Below is a small trained network, with its code and all its weights. Each question gives an input and a class and asks what happens when units are switched off, that is, made to give their printed mean instead of their output.

import numpy as np


def w(rows, s, z=0):
    codes = np.array(rows[::2]) - 128.0
    scale = np.full(codes.shape[1], s)
    scale[-1] = z or s
    return codes * scale


def norm(h):
    return h / np.sqrt((h * h).mean(-1, keepdims=True) + 1e-5)


def f(y):
    return y / 2 * (1 + np.tanh(0.7978845608 * (y + 0.044715 * y**3)))


def log_softmax(a):
    a = a - a.max(-1, keepdims=True)
    return a - np.log(np.exp(a).sum(-1, keepdims=True))


def net(x, mask):
    res = np.array(x, float).reshape(1, 4) / 4 @ E
    u = 0
    for l in range(4):
        y = f(norm(res) @ A[l][:, :-1].T + A[l][:, -1])
        res = res + np.where(mask[u : u + 5], y, B[l][:, -1]) @ B[l][:, :-1]
        u += 5
    return log_softmax(norm(res)[-1] @ U[:, :-1].T + U[:, -1])


A, B = {}, {}
E = w([
[37,209,80,67,50,105],'x0',
[2,132,186,224,175,53],'x1',
[208,179,199,241,41,71],'x2',
[126,210,39,132,178,109],'x3',
],0.0062)
A[0] = w([
[78,42,192,152,23,212,7],'L0N0',
[192,100,208,11,124,120,32],'L0N1',
[173,131,42,151,36,175,80],'L0N2',
[130,162,143,175,2,120,77],'L0N3',
[68,138,162,37,16,67,41],'L0N4',
],0.0078,0.002)
B[0] = w([
[218,191,55,189,218,1,210],'L0N0',
[116,181,183,97,153,77,207],'L0N1',
[137,131,145,133,92,89,236],'L0N2',
[57,146,142,134,129,185,250],'L0N3',
[125,213,34,152,162,214,246],'L0N4',
],0.0086,0.0025)
A[1] = w([
[164,127,195,138,178,176,5],'L1N0',
[162,67,60,108,184,2,79],'L1N1',
[186,155,157,147,10,147,119],'L1N2',
[153,182,36,138,118,50,89],'L1N3',
[89,124,49,145,44,169,117],'L1N4',
],0.0085,0.0033)
B[1] = w([
[219,126,166,227,118,183,144],'L1N0',
[143,250,183,124,113,105,226],'L1N1',
[74,2,145,68,132,116,236],'L1N2',
[243,143,100,154,220,20,253],'L1N3',
[118,193,165,229,151,197,226],'L1N4',
],0.0072,0.0029)
A[2] = w([
[186,73,155,224,158,231,170],'L2N0',
[115,64,154,74,98,16,50],'L2N1',
[156,115,151,193,1,88,128],'L2N2',
[207,28,193,154,213,162,149],'L2N3',
[27,120,178,218,82,54,254],'L2N4',
],0.0072,0.0025)
B[2] = w([
[65,245,111,113,87,150,203],'L2N0',
[89,132,60,113,138,113,134],'L2N1',
[84,170,168,65,156,128,170],'L2N2',
[85,186,56,123,121,140,253],'L2N3',
[140,59,94,58,163,121,253],'L2N4',
],0.011,0.0045)
A[3] = w([
[230,41,122,86,78,123,101],'L3N0',
[165,102,226,182,40,68,6],'L3N1',
[233,180,108,47,13,147,167],'L3N2',
[43,123,127,51,127,233,96],'L3N3',
[134,2,112,204,87,111,18],'L3N4',
],0.0072,0.0018)
B[3] = w([
[52,101,86,121,112,112,131],'L3N0',
[123,221,196,227,82,87,109],'L3N1',
[75,55,109,173,118,68,238],'L3N2',
[125,134,254,151,59,98,253],'L3N3',
[113,213,113,233,134,77,109],'L3N4',
],0.0099,0.0043)
U = w([
[204,158,62,164,213,2,135],'0',
[83,250,92,180,82,170,166],'1',
[70,15,123,105,136,68,207],'2',
[58,98,229,59,101,169,174],'3',
[207,166,194,154,122,170,70],'4',
[201,20,182,198,121,170,3],'5',
],0.0081,0.0049)

Each question gives the input, the list of numbers given to net, and the class t.
The units are the neurons (one row each of A and B). Each row of codes is followed by its name. A weight is (code - 128) times the scale printed after its matrix; where a second scale follows, it is the last column's (A, B and U).
mask holds one flag per neuron, layer by layer. A switched-off neuron (its flag False) gives its mean, the last column of its row in B, instead of its output. The means were averaged over made-up inputs and are rounded, as every weight is.
A unit's drop is (log p(t) with every unit on - log p(t) with that unit switched off) / (log p(t) with every unit on - log p(t) with every unit switched off).
The circuit of an input: a set's keep is (log p(t) with only the set's units on - log p(t) with every unit switched off) / (log p(t) with every unit on - log p(t) with every unit switched off). Starting from the 12 units with the biggest drops (on a tie, the unit counted first), units are removed one at a time, each time the one whose removal leaves the highest keep (on an exact tie, the one counted first), for as long as the keep stays at least 0.8.
circuit, biggest first: the units of the circuit, biggest drop first
most important unit: the unit with the biggest drop
top k neurons: the k neurons with the biggest drops, biggest first
k most important neurons of layer l: the k neurons of layer l with the biggest drops, biggest first
drop when u is switched off: that unit's drop, to one decimal
input [5,3,-2,-5], class 0: circuit, biggest first : (L0N0)
input [0,-7,-1,6], class 2: circuit, biggest first : (L0N0, L3N2, L0N4)
input [-8,-5,-5,-8], class 0: 4 most important neurons of layer 0 : (L0N0, L0N1, L0N3, L0N4)
input [4,-7,1,-5], class 2: top 2 neurons : (L1N2, L3N2)
input [6,-2,1,6], class 0: top 2 neurons : (L1N3, L2N0)
input [-1,5,1,3], class 2: circuit, biggest first : (L0N0, L2N4)
input [-8,-7,8,5], class 1: circuit, biggest first : (L2N0, L0N0)
input [5,-6,-8,2], class 3: top 2 neurons : (L0N0, L3N3)
input [8,0,-5,-8], class 0: top 2 neurons : (L0N0, L1N3)
input [-1,4,6,-2], class 3: top 3 neurons : (L2N2, L0N3, L1N3)
input [-8,-4,8,-4], class 1: top 2 neurons : (L2N0, L2N3)
input [-7,7,-5,-4], class 1: top 4 neurons : (L2N3, L2N0, L1N0, L1N2)
input [-5,4,-8,-1], class 3: top 2 neurons : (L3N3, L1N3)
input [-8,-4,7,5], class 1: top 2 neurons : (L2N0, L0N0)
input [1,-3,6,-1], class 3: top 2 neurons : (L0N3, L2N2)
input [-1,-6,-4,2], class 2: top 3 neurons : (L0N0, L3N2, L0N3)
input [-7,4,4,-5], class 1: circuit, biggest first : (L2N0)
input [5,5,-5,-6], class 0: circuit, biggest first : (L0N0, L0N3, L0N4, L1N3)
input [3,2,3,5], class 0: top 4 neurons : (L1N3, L2N0, L2N3, L2N4)
input [-3,-7,-3,0], class 2: most important unit : L3N2
input [-1,-6,-4,-3], class 2: circuit, biggest first : (L3N2, L0N3)
input [6,-8,-5,-6], class 2: circuit, biggest first : (L3N2, L2N0)
input [7,2,7,-8], class 0: top 3 neurons : (L0N0, L0N4, L1N3)
input [-3,-4,1,3], class 2: top 2 neurons : (L0N0, L1N4)
input [6,-3,8,2], class 3: 2 most important neurons of layer 2 : (L2N4, L2N3)
input [-5,-6,4,4], class 2: 2 most important neurons of layer 1 : (L1N4, L1N2)
input [-1,-4,-1,-1], class 2: top neuron : (L0N0)
input [-3,0,-5,3], class 3: 2 most important neurons of layer 1 : (L1N3, L1N4)
input [-6,1,-4,5], class 1: drop when L0N0 is switched off : 0.4
